Below is a small trained network, with its code and all its weights. Each question gives an input and a target symbol and asks what happens when units are switched off, that is, made to give their printed mean instead of their output.

import numpy as np


def w(rows, s, z=0):
    codes = np.array(rows[::2]) - 128.0
    scale = np.full(codes.shape[1], s)
    scale[-1] = z or s
    return codes * scale


def f(y):
    return np.maximum(y, 0)


def softmax(a):
    e = np.exp(a - a.max(-1, keepdims=True))
    return e / e.sum(-1, keepdims=True)


def log_softmax(a):
    a = a - a.max(-1, keepdims=True)
    return a - np.log(np.exp(a).sum(-1, keepdims=True))


def net(x, mask):
    ids = ['Παεζημξτφψω'.index(c) for c in x.split()]
    T = len(ids)
    res = E[ids] + P[:T]
    r = res
    for j in range(2):
        rows = slice(4 * j, 4 * j + 4)
        q, k, v = (r @ M[0][rows].T for M in (Q, K, V))
        z = softmax(np.where(np.tri(T) > 0, q @ k.T / 4**0.5, -1e9)) @ v
        o = O[0][rows]
        res = res + np.where(mask[j], z, o[:, -1]) @ o[:, :-1]
    y = f(res @ A[0][:, :-1].T + A[0][:, -1])
    res = res + np.where(mask[2:10], y, B[0][:, -1]) @ B[0][:, :-1]
    return log_softmax(res[-1] @ U[:, :-1].T + U[:, -1])


Q, K, V, O, A, B = {}, {}, {}, {}, {}, {}
E = w([
[116,135,31,199,197,55,171,108,98],'Π',
[171,171,159,151,99,226,114,201,157],'α',
[125,57,129,92,178,192,115,253,170],'ε',
[170,63,100,114,206,46,169,71,41],'ζ',
[150,180,157,164,238,47,207,87,70],'η',
[148,152,204,73,126,189,127,173,127],'μ',
[200,66,43,182,129,149,202,80,66],'ξ',
[121,214,167,178,150,171,100,172,209],'τ',
[137,110,109,158,181,160,213,23,47],'φ',
[140,141,34,114,94,52,147,117,18],'ψ',
[16,123,119,67,157,219,126,194,121],'ω',
],0.011)
P = w([
[179,219,69,22,103,120,245,115,247],'0',
[155,127,158,204,141,64,183,249,53],'1',
[182,75,100,184,221,116,88,183,45],'2',
[200,187,73,129,220,113,137,192,95],'3',
[108,67,140,154,65,76,209,160,165],'4',
[166,64,103,137,147,143,41,54,155],'5',
[149,43,138,254,174,95,66,159,10],'6',
[203,219,48,76,209,137,155,176,144],'7',
[151,207,177,149,254,115,140,137,94],'8',
[124,150,145,154,117,122,152,97,155],'9',
[210,16,100,194,231,137,61,146,14],'10',
],0.0088)
Q[0] = w([
[133,167,130,87,145,167,173,133,182],'h0',
[171,110,91,172,140,106,164,122,96],'h0',
[115,127,134,89,51,122,136,154,199],'h0',
[119,94,197,159,124,170,40,127,116],'h0',
[179,193,15,105,137,51,226,131,100],'h1',
[79,42,151,147,3,100,90,113,211],'h1',
[119,185,174,31,82,176,116,143,244],'h1',
[142,97,181,221,199,127,36,73,15],'h1',
],0.015)
K[0] = w([
[110,97,159,156,65,113,99,106,137],'h0',
[168,186,94,78,123,121,185,140,171],'h0',
[92,88,194,224,92,91,148,198,70],'h0',
[177,154,94,149,191,172,24,140,67],'h0',
[85,112,158,71,27,66,248,105,236],'h1',
[141,136,152,176,152,127,165,238,39],'h1',
[68,22,208,213,78,88,63,141,81],'h1',
[205,179,31,26,236,176,61,111,144],'h1',
],0.014)
V[0] = w([
[136,98,2,141,62,212,125,170,111],'h0',
[53,191,88,152,39,85,89,19,142],'h0',
[87,79,92,184,196,135,141,178,65],'h0',
[167,176,155,157,116,53,45,201,121],'h0',
[213,138,134,250,146,151,158,106,190],'h1',
[168,110,43,122,60,112,90,178,140],'h1',
[66,181,99,187,122,200,126,175,186],'h1',
[163,121,197,119,63,236,142,145,61],'h1',
],0.012)
O[0] = w([
[81,108,117,133,3,74,118,128,193,152],'h0',
[113,22,236,46,80,99,202,91,51,1],'h0',
[156,45,97,151,158,115,120,179,209,109],'h0',
[45,124,101,44,199,148,141,111,135,61],'h0',
[169,159,56,20,160,52,45,133,100,143],'h1',
[70,159,20,155,104,85,228,47,191,110],'h1',
[60,95,166,53,116,90,83,84,185,204],'h1',
[54,148,134,234,64,103,39,80,40,68],'h1',
],0.012,0.008)
A[0] = w([
[53,116,116,191,92,86,130,49,19,2],'n0',
[184,126,152,201,94,61,114,31,120,60],'n1',
[159,124,196,108,130,227,112,197,179,118],'n2',
[133,149,116,105,128,135,91,205,182,27],'n3',
[221,130,124,158,100,49,141,66,62,55],'n4',
[92,167,172,80,115,150,2,162,125,120],'n5',
[108,147,89,191,46,198,182,222,176,146],'n6',
[110,192,136,169,143,223,46,174,175,109],'n7',
],0.0082,0.0096)
B[0] = w([
[123,169,214,119,234,90,93,137,208,148],'n0',
[147,155,145,93,125,68,128,214,62,166],'n1',
[52,81,66,154,155,51,191,76,124,202],'n2',
[84,170,193,85,110,78,74,83,126,197],'n3',
[2,105,123,135,141,190,175,146,174,163],'n4',
[179,68,119,176,79,98,227,207,172,197],'n5',
[177,149,161,138,204,144,131,95,97,249],'n6',
[102,97,163,78,71,165,152,137,73,251],'n7',
],0.01,0.021)
U = w([
[201,105,175,85,128,183,133,190,225,104],'Π',
[111,146,107,150,170,83,121,81,190,47],'α',
[178,167,70,164,117,97,66,61,101,255],'ε',
[174,141,103,195,163,185,146,168,229,110],'ζ',
[177,138,126,115,178,128,110,85,56,108],'η',
[98,195,166,77,158,213,94,136,152,105],'μ',
[114,141,57,194,87,85,154,126,138,135],'ξ',
[98,105,147,55,96,50,121,44,3,83],'τ',
[152,140,159,98,88,217,133,183,93,137],'φ',
[81,99,149,164,109,140,175,50,152,149],'ψ',
[248,89,175,181,103,40,117,117,82,135],'ω',
],0.0057,0.0074)

Each question gives the input, a string of symbols that net reads in full, and the target symbol t.
The units are the heads (4 rows each of Q, K, V and O) and the neurons (one row each of A and B). Each row of codes is followed by its name. A weight is (code - 128) times the scale printed after its matrix; where a second scale follows, it is the last column's (O, A, B and U).
mask holds one flag per unit, heads first, then neurons. A switched-off unit (its flag False) gives its mean, the last column of its rows in O or B, instead of its output. The means were averaged over made-up inputs and are rounded, as every weight is.
A unit's drop is (log p(t) with every unit on - log p(t) with that unit switched off) / (log p(t) with every unit on - log p(t) with every unit switched off).
The circuit of an input: a set's keep is (log p(t) with only the set's units on - log p(t) with every unit switched off) / (log p(t) with every unit on - log p(t) with every unit switched off). Starting from all 10 units, units are removed one at a time, each time the one whose removal leaves the highest keep (on an exact tie, the one counted first), for as long as the keep stays at least 0.8.
circuit, biggest first: the units of the circuit, biggest drop first
most important unit: the unit with the biggest drop
top k neurons: the k neurons with the biggest drops, biggest first
which heads matter: for each layer, one digit per head in row order, 1 if its drop is at least 0.15 and else 0, layers parted by /
input ξ ω ξ ξ Π ε μ η τ, target μ: which heads matter -> 11
input μ ζ ξ ω ζ τ α, target ψ: which heads matter -> 01
input ω ζ ε, target ψ: circuit, biggest first -> (h1)
input ω μ η μ η ω ξ τ ω μ μ, target Π: circuit, biggest first -> (n5 h1 n2)
input α Π ω μ η α ξ ω ξ η, target α: circuit, biggest first -> (n0 h1 n7)
input ψ ε ε η η ω ω μ, target τ: top 3 neurons -> (n2 n3 n7)
input ω τ ω ξ ε ζ τ, target ε: circuit, biggest first -> (h1 n5)
input μ μ η η Π ω η, target μ: circuit, biggest first -> (n0 h0 n4 h1)
input ξ φ φ η ω α, target ω: circuit, biggest first -> (h1 n5)
input η η ω, target τ: circuit, biggest first -> (n2 n3 h1)
input ω η ε ζ ξ, target ω: circuit, biggest first -> (h0 n1)
input ω η ξ τ η ξ ε τ ε ζ, target ω: circuit, biggest first -> (h0 n7)
input ω τ η ω η η Π η ε ω, target α: top 2 neurons -> (n2 n3)
input ξ ω φ μ η ξ ω, target φ: most important unit -> n7
input ξ ω Π ω μ μ μ ω η ξ, target ξ: top 3 neurons -> (n4 n7 n1)
input ω τ τ μ ω ψ τ μ τ τ, target Π: circuit, biggest first -> (n5 h1 h0)
input ε μ ω μ ε ω, target ψ: top 2 neurons -> (n7 n2)
input ω ζ ω τ ω, target η: circuit, biggest first -> (h1 n6 n5)
input α ψ μ ω τ ω ζ η, target α: circuit, biggest first -> (n0 h1 h0 n7)
input ω μ α, target ψ: top 2 neurons -> (n2 n7)
input η ω ε ξ η Π η, target η: circuit, biggest first -> (h0 h1)
input τ ω Π ψ ψ, target τ: most important unit -> h0
input ω ω ε η ω ω, target μ: top 3 neurons -> (n7 n3 n2)
input ε η η ω, target μ: top 3 neurons -> (n7 n2 n3)
input τ φ ω μ α τ τ η α ω, target Π: circuit, biggest first -> (n5 h1 h0)
input ω ω Π ψ Π η, target ω: top 3 neurons -> (n1 n7 n2)
input φ μ α ζ, target φ: most important unit -> n4
input ω ω τ ω ω η τ, target ψ: top 3 neurons -> (n7 n2 n1)
